Below are the code and all the weights of a small trained network. Each question names an input and a target symbol and asks about switching units off, where a switched-off unit gives its printed mean instead of its output.

import numpy as np


def w(rows, s, z=0):
    codes = np.array(rows[::2]) - 128.0
    scale = np.full(codes.shape[1], s)
    scale[-1] = z or s
    return codes * scale


def norm(h):
    return h / np.sqrt((h * h).mean(-1, keepdims=True) + 1e-5)


def f(y):
    return y / 2 * (1 + np.tanh(0.7978845608 * (y + 0.044715 * y**3)))


def softmax(a):
    e = np.exp(a - a.max(-1, keepdims=True))
    return e / e.sum(-1, keepdims=True)


def log_softmax(a):
    a = a - a.max(-1, keepdims=True)
    return a - np.log(np.exp(a).sum(-1, keepdims=True))


def net(x, mask):
    ids = ['αβγδτψω'.index(c) for c in x.split()]
    T = len(ids)
    res = E[ids] + P[:T]
    r = norm(res)
    for j in range(3):
        rows = slice(3 * j, 3 * j + 3)
        q, k, v = (r @ M[0][rows].T for M in (Q, K, V))
        z = softmax(np.where(np.tri(T) > 0, q @ k.T / 3**0.5, -1e9)) @ v
        o = O[0][rows]
        res = res + np.where(mask[j], z, o[:, -1]) @ o[:, :-1]
    y = f(norm(res) @ A[0][:, :-1].T + A[0][:, -1])
    res = res + np.where(mask[3:11], y, B[0][:, -1]) @ B[0][:, :-1]
    return log_softmax(norm(res)[-1] @ U[:, :-1].T + U[:, -1])


Q, K, V, O, A, B = {}, {}, {}, {}, {}, {}
E = w([
[95,92,60,90,146],'α',
[199,52,130,101,76],'β',
[176,100,53,129,112],'γ',
[131,102,187,59,138],'δ',
[114,146,99,1,184],'τ',
[143,28,39,99,95],'ψ',
[141,50,129,29,119],'ω',
],0.0081)
P = w([
[53,86,180,202,148],'0',
[171,81,26,145,157],'1',
[253,236,196,77,147],'2',
[73,149,155,180,113],'3',
[140,87,94,97,109],'4',
[253,94,161,93,115],'5',
[82,157,141,164,97],'6',
[130,86,120,67,92],'7',
[222,88,94,89,127],'8',
[93,170,125,139,64],'9',
[109,39,130,93,92],'10',
[154,79,22,81,192],'11',
[121,172,99,91,39],'12',
[81,21,79,117,123],'13',
],0.012)
Q[0] = w([
[206,182,170,137,131],'head 0',
[201,97,155,178,121],'head 0',
[128,107,91,62,132],'head 0',
[6,167,86,153,13],'head 1',
[88,157,107,132,146],'head 1',
[121,150,186,152,129],'head 1',
[62,129,102,160,115],'head 2',
[202,149,100,142,137],'head 2',
[144,54,75,101,153],'head 2',
],0.02)
K[0] = w([
[208,191,209,141,119],'head 0',
[203,114,143,232,157],'head 0',
[157,107,76,63,96],'head 0',
[224,21,120,105,249],'head 1',
[125,186,128,141,155],'head 1',
[89,150,156,214,171],'head 1',
[197,115,92,138,189],'head 2',
[73,198,125,175,81],'head 2',
[134,160,69,45,10],'head 2',
],0.015)
V[0] = w([
[247,101,136,130,149],'head 0',
[153,51,123,156,158],'head 0',
[106,135,203,150,65],'head 0',
[75,123,147,74,129],'head 1',
[140,88,163,139,111],'head 1',
[183,71,87,35,114],'head 1',
[122,39,135,86,85],'head 2',
[93,165,130,29,204],'head 2',
[244,162,214,126,89],'head 2',
],0.014)
O[0] = w([
[138,131,130,31,202,179],'head 0',
[117,223,104,153,182,184],'head 0',
[111,90,23,104,75,71],'head 0',
[113,94,131,94,174,133],'head 1',
[152,101,193,120,154,160],'head 1',
[192,39,148,2,36,251],'head 1',
[169,76,149,232,193,241],'head 2',
[25,80,205,75,122,86],'head 2',
[205,221,240,104,223,81],'head 2',
],0.0086,0.012)
A[0] = w([
[46,197,174,141,213,4],'neuron 0',
[93,130,80,162,195,214],'neuron 1',
[153,245,70,47,79,177],'neuron 2',
[108,148,127,122,4,85],'neuron 3',
[194,153,175,180,103,252],'neuron 4',
[117,136,126,49,151,218],'neuron 5',
[105,76,82,152,72,153],'neuron 6',
[31,134,63,222,44,165],'neuron 7',
],0.015,0.0044)
B[0] = w([
[107,163,120,216,185,138],'neuron 0',
[130,154,124,125,81,211],'neuron 1',
[103,131,113,26,92,161],'neuron 2',
[179,133,236,79,139,194],'neuron 3',
[76,129,182,101,90,255],'neuron 4',
[68,137,131,149,112,233],'neuron 5',
[128,176,156,175,125,238],'neuron 6',
[155,61,251,149,60,198],'neuron 7',
],0.022,0.0061)
U = w([
[107,142,175,226,23,104],'α',
[190,168,189,115,151,145],'β',
[128,142,83,68,37,150],'γ',
[82,129,148,195,199,253],'δ',
[3,102,102,139,113,90],'τ',
[192,73,52,188,116,168],'ψ',
[129,35,93,140,225,42],'ω',
],0.012,0.0024)

Each question gives the input, a string of symbols that net reads in full, and the target symbol t.
The units are the heads (3 rows each of Q, K, V and O) and the neurons (one row each of A and B). Each row of codes is followed by its name. A weight is (code - 128) times the scale printed after its matrix; where a second scale follows, it is the last column's (O, A, B and U).
mask holds one flag per unit, heads first, then neurons. A switched-off unit (its flag False) gives its mean, the last column of its rows in O or B, instead of its output. The means were averaged over made-up inputs and are rounded, as every weight is.
A unit's drop is (log p(t) with every unit on - log p(t) with that unit switched off) / (log p(t) with every unit on - log p(t) with every unit switched off).
The circuit of an input: a set's keep is (log p(t) with only the set's units on - log p(t) with every unit switched off) / (log p(t) with every unit on - log p(t) with every unit switched off). Starting from all 11 units, units are removed one at a time, each time the one whose removal leaves the highest keep (on an exact tie, the one counted first), for as long as the keep stays at least 0.8.
circuit, biggest first: the units of the circuit, biggest drop first
unit that matters most: the unit with the biggest drop
top k neurons: the k neurons with the biggest drops, biggest first
heads that matter: for each layer, one digit per head in row order, 1 if its drop is at least 0.15 and else 0, layers parted by /
drop of u: that unit's drop, to one decimal
input α γ γ, target α: unit that matters most	head 1
input β γ β δ ψ ψ τ β δ, target τ: heads that matter	001
input β β τ β ψ α γ ψ ψ, target γ: circuit, biggest first	(head 2; neuron 2)
input τ ψ ψ β β γ γ ω δ, target γ: heads that matter	001
input β τ ψ ψ γ ω, target ψ: heads that matter	101
input α γ β, target α: heads that matter	011
input ψ α β α ψ τ γ τ β γ ω α, target γ: heads that matter	001
input δ β ψ γ β ω, target γ: heads that matter	101
input τ β ψ, target τ: circuit, biggest first	(head 2; head 1)
input δ γ ω, target δ: circuit, biggest first	(head 1; neuron 0)
input ω α γ τ τ, target τ: circuit, biggest first	(head 2; neuron 7)
input γ γ δ γ β α α δ α δ α ψ, target δ: heads that matter	011
input β ω τ τ γ τ γ δ, target δ: circuit, biggest first	(head 1; neuron 0; head 2)
input τ ω γ γ ψ β δ δ ψ, target δ: circuit, biggest first	(head 1)
input ω ψ δ β γ δ β ψ α β, target γ: circuit, biggest first	(head 1; neuron 7)
input α β ω ω τ β τ β ω α β γ, target α: heads that matter	001
input τ γ β δ γ τ α β β ψ ω ω γ, target γ: heads that matter	010
input ω α γ, target ω: heads that matter	101
input δ β β ψ ω ω ω ψ δ, target ω: heads that matter	000
input β β β β γ β β τ δ β α ψ, target β: unit that matters most	head 2
input δ β β τ β γ γ δ γ ω ω, target ω: heads that matter	001
input β ω ω ψ τ δ β γ α γ β ω β β, target β: heads that matter	101
input τ β ω, target τ: circuit, biggest first	(head 2; head 1)
input α ω α ω β γ, target ω: heads that matter	100
input β τ α β β α α ω ω, target α: top 2 neurons	(neuron 7; neuron 6)
input ω γ τ α α τ τ β ω γ, target β: drop of head 1	-0.1
input β ψ ω β β β τ β γ, target τ: drop of neuron 2	0.0
input γ α δ, target γ: drop of head 2	2.2
